Facts:
grosti {φ=a}
kloplak {φ=d, λ=sogri, pimo}
plose {φ=d, Σ=ditalok}
rotrazis {φ=a, Σ=plose}
grusika {φ=a, Σ=grugi}
bruklorun {φ=a}
zotum {φ=d, λ=vasta, skagru}
fase {φ=b, Σ=nudul}
siro {φ=b, λ=sogri}
drudo {φ=c}
vogral {φ=d, Σ=mastel}
sogri {φ=c}
tebo {φ=a, Σ=suzin}
veston {φ=c, λ=pimo, gresa}
fister {φ=a, Σ=tebo}
gobik {φ=b, Σ=leklas}
zeplil {φ=a, λ=mastus, grosti, diza, soku, drenu}
skagru {φ=a, Σ=dutosi}
dutosi {φ=c, Σ=grusika}
dralin {φ=a, Σ=moguba}
drenu {φ=b}
gresa {φ=b}
nudul {φ=a, Σ=veston}
leklas {φ=a}
sira {φ=a, λ=teflu, Σ=banik}
lizem {φ=b, λ=gigrok, diza, detok, Σ=duli}
pimo {φ=c, Σ=skagru}
foves {φ=a}
duli {φ=c, λ=skefla, fister, dutosi, miklor, Σ=gobik}
grugi {φ=b}
kemogam {φ=a}
brare {φ=c}
traklem {φ=c}
skefla {φ=a}
mastus {φ=c}
tugil {φ=a, λ=gigrok, saplevis, gobik, plose}
gredri {φ=a, λ=madas, grosti, Σ=skoskon}
bazur {φ=d, Σ=brirar}
zuflil {φ=a, λ=drudo, Σ=fister}
saplevis {φ=a}
madas {φ=d}
detok {φ=a, Σ=fase}
suzin {φ=c, Σ=grogroskul}
gigrok {φ=a}
bivu {φ=b, λ=batedrar, Σ=gredri}
trovatri {φ=c, Σ=luras}
mastel {φ=a, λ=truriplem, kemogam}
vasta {φ=d, Σ=flokada}
gesom {φ=b, λ=skefla, Σ=traklem}
flokada {φ=b, Σ=saplevis}
teflu {φ=b}
fadrol {φ=a}
vezu {φ=c, λ=gresa}
lunul {φ=a, Σ=miklor}
soku {φ=c, Σ=dralin}
diza {φ=c}
graplu {φ=d, Σ=lunul}
lisel {φ=d}
luras {φ=a, λ=soku, Σ=lizem}
truriplem {φ=a, Σ=klilekan}
flofustim {φ=d}
pedrim {φ=a, Σ=drudo}
grogroskul {φ=d, Σ=rotrazis}
gatem {φ=a, Σ=mastus}
batedrar {φ=a, Σ=vogral}
brirar {φ=a, λ=rotrazis, traklem, truriplem}
liflir {φ=a}
moguba {φ=a, λ=trurum, skagru, klilekan}
seplik {φ=b, λ=flofustim, Σ=batedrar}
klilekan {φ=a}
trurum {φ=b, Σ=detok}
nivis {φ=b, Σ=foves}
malos {φ=d, λ=drudo}
ditalok {φ=c, λ=madas}
banik {φ=c}
skisekles {φ=d, Σ=malos}
noribrak {φ=c, Σ=brare}
plivasa {φ=c}
miklor {φ=b, Σ=siro}
dusebel {φ=a}
skoskon {φ=a, Σ=pedrim}
todri {φ=a, Σ=trovatri}

Known rows:
tugil: [  7.8  -1.5   1.0   8.7 -25.2 -14.0  -1.4  30.3 -14.8  11.8   1.6  -1.1
  17.5   5.1  16.4   1.1 -26.5  -7.4]
gigrok: [ 17.1   3.5 -14.3  14.5 -22.6  -9.5  -0.7  10.6   2.0   6.2   6.6  -2.1
  20.2  -1.5   6.0   5.3 -13.6  -4.0]
flofustim: [  3.2  14.7 -10.5  20.7   6.8  -2.2  -4.9 -16.0  17.1 -17.2  -3.5  -1.4
   1.4 -14.7   1.5 -16.8  -2.6  -1.5]
seplik: [ -5.4  24.0  20.1  -7.6  -5.3  13.7  -0.9  17.5  -5.4 -10.2 -22.1  -2.7
  -1.4  -1.3  20.5  14.8 -31.0 -14.3]
madas: [ -2.0  16.8 -15.3  12.1  24.8 -15.0 -28.8 -13.5  21.5 -19.9 -10.3  12.2
   5.3 -16.8 -14.8 -21.9  23.9  -5.2]
ditalok: [-11.0  14.2  19.8 -45.5  27.0  20.8 -22.6  12.4   4.8  18.0  12.2  28.0
  34.5  19.9   2.0   2.9   3.1  15.2]
gredri: [-10.3   0.6   3.4  20.6 -12.9 -24.3 -19.9  34.5  -8.0  15.3  -7.3   2.4
  23.4   4.7  -3.0 -18.6  -1.4 -28.1]
grosti: [ 14.4   4.7 -16.6  11.0 -13.8 -15.5 -14.8  12.4   6.1   2.2   4.0   4.4
  24.1  -3.4  -3.6   1.0   5.1  -9.4]
nudul: [  4.4  -7.2 -20.4  25.0  -6.4 -20.1 -10.6  17.5   5.7  15.6 -18.2  -4.8
  35.3  -5.6  -8.1  -2.9  -7.6  -5.3]
traklem: [  0.9  12.7  -0.2 -24.9   4.2  43.3   3.0 -10.7  14.9   8.2  23.9  11.2
  24.4  14.3   6.8   8.7 -10.6  18.7]
grugi: [  2.9  29.4  -6.1  -8.1  -5.3  11.7   3.3  -7.5   8.4 -22.7 -16.9   1.9
   0.4   1.3  10.9  32.5 -16.7  -7.7]
pimo: [  1.2  10.2  13.6 -20.0   0.5  44.9  17.5   7.9  18.8  -1.8  22.2  14.0
  24.3  22.5  -1.2  25.1 -17.8  12.3]
fister: [ -6.7  26.1 -15.9  27.5 -38.6  11.1 -12.2  14.2  -2.0  -0.3  19.6 -15.3
  12.4   3.1   6.3  -2.7   4.8  15.0]
zuflil: [-18.8  14.3 -14.5  19.4 -35.6  18.9  -7.6  34.1 -26.2   7.0  -2.6 -17.5
   0.0 -10.6  -6.7 -17.0   2.2   5.5]
tebo: [ -0.5  29.1 -25.9  23.5 -40.3   2.6 -10.6  13.8   0.3  -4.3  22.4 -12.5
  11.0  -0.5  -1.0  -1.3   9.2   7.1]
drenu: [ 15.4  28.6  -1.5 -10.5  -5.4   6.7  -2.9  -8.3  20.4 -18.5 -16.6   3.1
   2.6  -5.0  11.0  28.5 -16.4  -7.7]
mastus: [ 10.7  15.4   7.8 -27.7   7.1  42.3   4.3  -7.0  23.0   8.7  28.9  13.0
  28.4  17.9   0.9  10.2 -10.2  20.8]
gatem: [  2.3   8.2 -17.3  22.6 -23.1  -7.7  -5.4  10.1  -0.5   4.2   0.5  -2.7
  20.6  -5.8   0.2   3.2  -4.0  -5.2]
pedrim: [ -3.2   3.9 -17.3  35.5 -32.8  -7.1   1.7   6.0   2.9   2.1  -3.9 -14.3
  21.7  -3.2   4.7  -5.3 -10.8 -17.4]
trovatri: [ -6.7  16.4  16.3 -10.8  -1.8  49.2   9.6 -10.0  24.0  10.9  23.7   9.2
  22.0   5.0  -6.1  10.0  -8.6  24.4]
luras: [ 12.4  -1.1  20.9  22.8 -30.8 -14.2   7.5  33.6   1.7  19.9   7.6  -3.2
   8.2 -12.5   4.2   6.1 -27.1  -7.5]
bazur: [ -1.9  19.4 -10.4  24.8   6.7  -1.3  -3.0 -12.6  17.2 -15.7  -6.2  -3.5
   3.7 -16.8  -6.5 -19.3   0.2  -0.9]
truriplem: [ -7.3   3.4 -24.7  28.0 -21.5 -12.4  -5.8   7.1 -13.0   5.9  -3.4  -3.9
  15.4  -6.6   6.7  -3.5  -9.5 -11.8]
grogroskul: [ -9.1  38.9  -9.4  13.3   5.0 -13.8 -10.3 -10.3  15.6 -10.9  -8.7 -12.4
  16.7 -15.6  -7.0 -17.3   9.4   6.5]
dutosi: [-21.0  18.7  25.8 -15.6   8.9  60.0  19.2   1.6  -4.3   8.2  28.5   8.5
  36.2  37.6  -8.5  16.0 -15.8  20.8]

Rows:
[-25.8  25.4  39.4  -4.2 -11.8  25.6  -8.2  11.6  -6.6  -3.8 -23.2 -10.8
   8.7  13.2  43.2  16.4 -27.5  18.2]  gesom
[  1.2  -2.3 -12.5  23.4 -18.0   7.7  -4.8  19.8 -13.4  -3.4   6.3  -7.3
  24.8  -5.8   3.7 -14.3  -7.9 -10.3]  batedrar
[ 25.5  -3.9   8.9   2.7 -19.7 -22.8  -4.4  37.6  -1.3  16.6  11.3   3.9
  19.1   6.5   6.6   1.6 -23.9 -15.0]  zeplil
[ -9.7  20.6 -21.2   8.1 -16.7 -27.5 -10.9   9.9  -7.4  16.5 -12.6 -13.5
  40.1  -8.4   1.4   4.0   0.5  -0.9]  rotrazis
[ -8.1  41.4   1.0 -25.4  -8.1  46.3  -2.7  -2.2  20.2   9.4  35.3   0.0
  30.5  17.8  -0.2   4.6   2.4  31.2]  suzin
[  5.8  13.4  -0.8   2.9   9.4  -2.5 -10.1   3.6  21.4  -2.9 -41.5  -0.5
  20.4  -8.3  -4.1  14.6 -20.1  -8.1]  fase
[ -7.4  22.5  17.7  -5.5 -11.0   6.7   1.0  14.0  -2.3  -7.6 -25.2  -5.8
  -3.3   1.5  19.0  15.8 -31.9 -16.1]  bivu
[-17.2  17.1 -10.6  12.0  -0.1  18.6 -10.3   4.3  -7.1 -15.3 -15.7  -9.0
 -14.9 -25.4  -6.8 -32.3   1.8   3.8]  malos
[ -5.8  17.6 -10.5  27.1   8.9  -1.9  -2.8 -15.6  12.3 -14.5  -7.2  -3.6
  -1.7 -17.4  -6.6 -23.2  -4.8  -6.8]  vasta
[ -4.7  -0.2   1.9  16.5 -23.8 -12.2  -5.5  31.5 -18.8  12.0  -3.8  -3.5
  14.9   2.0  13.0  -0.3 -19.5  -7.2]  sira
[  4.2  15.4  -5.3  15.5  -5.1  20.8  21.3  17.3  18.0 -26.3 -30.5  -0.3
  14.0   4.5  27.7  23.0 -22.1 -21.5]  gresa
[ 11.7  -7.8 -12.3  25.7  -6.7 -18.5  -7.6  20.2   7.1  19.6 -15.2  -3.8
  36.2  -3.0 -12.4  -2.3 -12.8  -9.7]  detok
[ 18.0  20.9   8.4 -50.0 -10.9  30.5  -7.3 -14.0  27.9  -6.1  24.7  23.4
   9.2  14.5   4.6  44.6 -15.1  26.9]  sogri
[ 19.4  13.5  14.8 -30.5   4.3  41.6   9.2  -4.2  23.0  11.1  32.5  14.8
  29.1  21.5  -1.0   8.5 -18.6  19.9]  diza
[ -0.2  24.8  -4.7   1.2  -2.9   6.1  -3.4  -6.5  10.8 -11.9 -28.2  -3.1
   4.3  -8.5   6.4  19.3 -21.2 -11.2]  trurum
[ -5.4  26.8  -6.1  13.3  14.3 -19.1  -5.4 -14.9  14.2  -5.6 -17.8 -10.0
  23.2 -16.6  -6.6 -12.2  -3.4  -0.2]  plose
[-12.8   5.5  -1.0  15.9   9.2 -14.8  -4.2   1.3  -8.8  -8.1 -12.5   4.0
  -9.9 -10.4  14.3 -23.2 -21.5 -11.2]  zotum
[  7.7  40.7  19.8   7.3 -15.3  24.6  -9.3 -21.6  15.5  -3.3 -13.8  11.4
   0.5   1.1  -1.8  14.9 -11.1   9.2]  miklor
[  0.7  29.3   2.6   4.7 -13.4  12.4   1.4 -14.1  24.0 -17.3 -19.0  -4.2
  -8.1 -20.0   8.6  30.7 -15.2   0.8]  gobik
[  1.8   9.4  -5.3  23.4  14.9  15.6  -2.2  -4.1   7.8 -27.0   0.5  -5.1
  10.0 -15.6  -3.8 -34.8  -3.9  -9.0]  vogral
[-16.7  21.3 -10.0 -19.5  -5.5  71.8   0.7 -12.9   6.7   4.0  19.4   0.4
  16.4   1.8 -11.9  -7.4   3.5  25.7]  drudo
[  0.8 -14.1  24.5 -17.6   8.6  41.6  24.9  41.2  13.0   7.8   2.9  16.7
  36.5  31.9  26.7  10.9 -37.2   2.4]  veston
[-17.3   7.2 -14.7  29.9 -13.5  -9.3   6.8  16.0 -29.3   5.7  -2.0  -1.6
  17.2   5.8  -7.7   5.2 -17.5 -21.4]  skagru

